Here is a tiny trained network, its code and every weight. The questions are about switching its units off for an input and a target symbol, where a switched-off unit gives its printed mean instead of its output.

import numpy as np


def w(rows, s, z=0):
    codes = np.array(rows[::2]) - 128.0
    scale = np.full(codes.shape[1], s)
    scale[-1] = z or s
    return codes * scale


def norm(h):
    return h / np.sqrt((h * h).mean(-1, keepdims=True) + 1e-5)


def f(y):
    return y / 2 * (1 + np.tanh(0.7978845608 * (y + 0.044715 * y**3)))


def softmax(a):
    e = np.exp(a - a.max(-1, keepdims=True))
    return e / e.sum(-1, keepdims=True)


def log_softmax(a):
    a = a - a.max(-1, keepdims=True)
    return a - np.log(np.exp(a).sum(-1, keepdims=True))


def net(x, mask):
    ids = ['ΞΣΩβδεζημ'.index(c) for c in x.split()]
    T = len(ids)
    res = E[ids] + P[:T]
    r = norm(res)
    for j in range(3):
        rows = slice(2 * j, 2 * j + 2)
        q, k, v = (r @ M[0][rows].T for M in (Q, K, V))
        z = softmax(np.where(np.tri(T) > 0, q @ k.T / 2**0.5, -1e9)) @ v
        o = O[0][rows]
        res = res + np.where(mask[j], z, o[:, -1]) @ o[:, :-1]
    y = f(norm(res) @ A[0][:, :-1].T + A[0][:, -1])
    res = res + np.where(mask[3:11], y, B[0][:, -1]) @ B[0][:, :-1]
    return log_softmax(norm(res)[-1] @ U[:, :-1].T + U[:, -1])


Q, K, V, O, A, B = {}, {}, {}, {}, {}, {}
E = w([
[159,119,212,69,87,57],'Ξ',
[132,130,225,107,70,167],'Σ',
[130,224,248,87,148,80],'Ω',
[164,83,216,132,69,161],'β',
[143,158,139,121,96,46],'δ',
[151,196,215,156,194,102],'ε',
[178,90,242,147,141,75],'ζ',
[179,80,102,214,60,135],'η',
[145,229,80,155,34,217],'μ',
],0.011)
P = w([
[36,113,150,182,87,142],'0',
[66,81,128,150,129,127],'1',
[101,112,152,171,146,123],'2',
[134,116,143,136,137,83],'3',
[171,115,151,130,144,88],'4',
[197,141,148,140,183,105],'5',
[255,127,103,134,163,89],'6',
[236,196,182,113,148,85],'7',
],0.0071)
Q[0] = w([
[63,38,39,131,99,143],'head 0',
[1,76,74,65,213,241],'head 0',
[82,57,53,125,185,75],'head 1',
[103,175,30,234,193,115],'head 1',
[32,114,80,27,231,95],'head 2',
[33,54,35,172,228,193],'head 2',
],0.0063)
K[0] = w([
[19,143,151,133,156,143],'head 0',
[42,90,135,126,95,74],'head 0',
[5,156,174,164,81,174],'head 1',
[86,77,155,96,129,125],'head 1',
[40,109,136,164,76,160],'head 2',
[63,114,163,134,89,114],'head 2',
],0.011)
V[0] = w([
[188,7,123,178,104,149],'head 0',
[131,216,67,137,117,231],'head 0',
[130,165,87,87,90,158],'head 1',
[113,107,196,2,160,225],'head 1',
[146,173,155,204,188,252],'head 2',
[97,126,163,132,188,55],'head 2',
],0.0084)
O[0] = w([
[136,69,100,170,55,98,100],'head 0',
[144,87,199,165,181,155,254],'head 0',
[97,153,155,125,132,147,101],'head 1',
[138,138,178,99,10,168,48],'head 1',
[177,51,95,79,142,133,155],'head 2',
[156,174,117,85,149,121,135],'head 2',
],0.013,0.0048)
A[0] = w([
[143,146,156,92,136,79,69],'neuron 0',
[158,241,37,107,83,117,167],'neuron 1',
[135,253,92,170,58,203,238],'neuron 2',
[153,6,208,175,236,141,48],'neuron 3',
[163,168,66,164,117,75,140],'neuron 4',
[122,140,133,55,190,60,246],'neuron 5',
[188,205,220,145,129,120,79],'neuron 6',
[103,108,162,105,126,116,102],'neuron 7',
],0.0065,0.0012)
B[0] = w([
[69,173,45,97,65,161,140],'neuron 0',
[187,98,222,112,150,114,161],'neuron 1',
[153,95,216,203,205,158,159],'neuron 2',
[154,130,251,160,134,127,254],'neuron 3',
[73,39,130,162,187,44,146],'neuron 4',
[205,16,3,53,7,213,165],'neuron 5',
[149,172,97,198,102,70,185],'neuron 6',
[194,192,181,104,64,157,128],'neuron 7',
],0.0047,0.0084)
U = w([
[87,254,136,185,53,117,198],'Ξ',
[118,112,142,120,39,189,41],'Σ',
[118,200,149,61,118,188,47],'Ω',
[144,73,102,161,10,159,46],'β',
[19,215,89,157,239,54,3],'δ',
[218,105,33,2,138,209,198],'ε',
[136,107,84,127,96,115,96],'ζ',
[70,3,18,210,164,85,109],'η',
[142,65,252,171,225,200,219],'μ',
],0.0052,0.0015)

Each question gives the input, a string of symbols that net reads in full, and the target symbol t.
The units are the heads (2 rows each of Q, K, V and O) and the neurons (one row each of A and B). Each row of codes is followed by its name. A weight is (code - 128) times the scale printed after its matrix; where a second scale follows, it is the last column's (O, A, B and U).
mask holds one flag per unit, heads first, then neurons. A switched-off unit (its flag False) gives its mean, the last column of its rows in O or B, instead of its output. The means were averaged over made-up inputs and are rounded, as every weight is.
A unit's drop is (log p(t) with every unit on - log p(t) with that unit switched off) / (log p(t) with every unit on - log p(t) with every unit switched off).
The circuit of an input: a set's keep is (log p(t) with only the set's units on - log p(t) with every unit switched off) / (log p(t) with every unit on - log p(t) with every unit switched off). Starting from all 11 units, units are removed one at a time, each time the one whose removal leaves the highest keep (on an exact tie, the one counted first), for as long as the keep stays at least 0.8.
circuit, biggest first: the units of the circuit, biggest drop first
most important unit: the unit with the biggest drop
top k neurons: the k neurons with the biggest drops, biggest first
which heads matter: for each layer, one digit per head in row order, 1 if its drop is at least 0.15 and else 0, layers parted by /
drop of u: that unit's drop, to one decimal
input μ Ξ Ξ Σ, target Ξ: which heads matter : 001
input μ Ω Ξ Ξ η Ξ, target η: circuit, biggest first : [head 0; head 1]
input Σ Σ Ξ Ω, target Ξ: which heads matter : 011
input β ε δ, target ε: circuit, biggest first : [neuron 5; head 2]
input δ δ Ξ, target δ: circuit, biggest first : [head 2; head 1]
input Ξ Ξ Ξ ε μ ε Ξ, target ε: which heads matter : 001
input Ω Ω δ ε Ω Σ ε, target ε: circuit, biggest first : [head 0; head 2; neuron 5]
input μ μ Ξ ε μ ε η Ω, target η: which heads matter : 110
input Ξ η μ, target η: circuit, biggest first : [head 0; head 1]
input ε ε μ μ Ω β δ β, target δ: most important unit : head 2
input Ξ μ μ Ξ μ Ξ Ξ δ, target Ξ: circuit, biggest first : [head 2; neuron 6]
input ε Ξ ε, target ε: top 2 neurons : [neuron 5; neuron 3]
input μ β ε Ω, target ε: circuit, biggest first : [head 2; neuron 5; head 0]
input ε ε ε μ, target ε: top neuron : [neuron 3]
input μ ε μ Ξ ε ζ, target ε: which heads matter : 101
input δ μ δ ε Ξ, target ε: which heads matter : 100
input ε ε Σ, target ε: circuit, biggest first : [head 2; head 0]
input Ξ δ ε η ε, target η: drop of head 0 : 0.6
input μ β β Ξ δ, target Ξ: drop of head 2 : 1.1
input μ Ξ β, target Ξ: drop of head 2 : 0.5
input μ Ξ Ξ Ω, target Ξ: top neuron : [neuron 6]
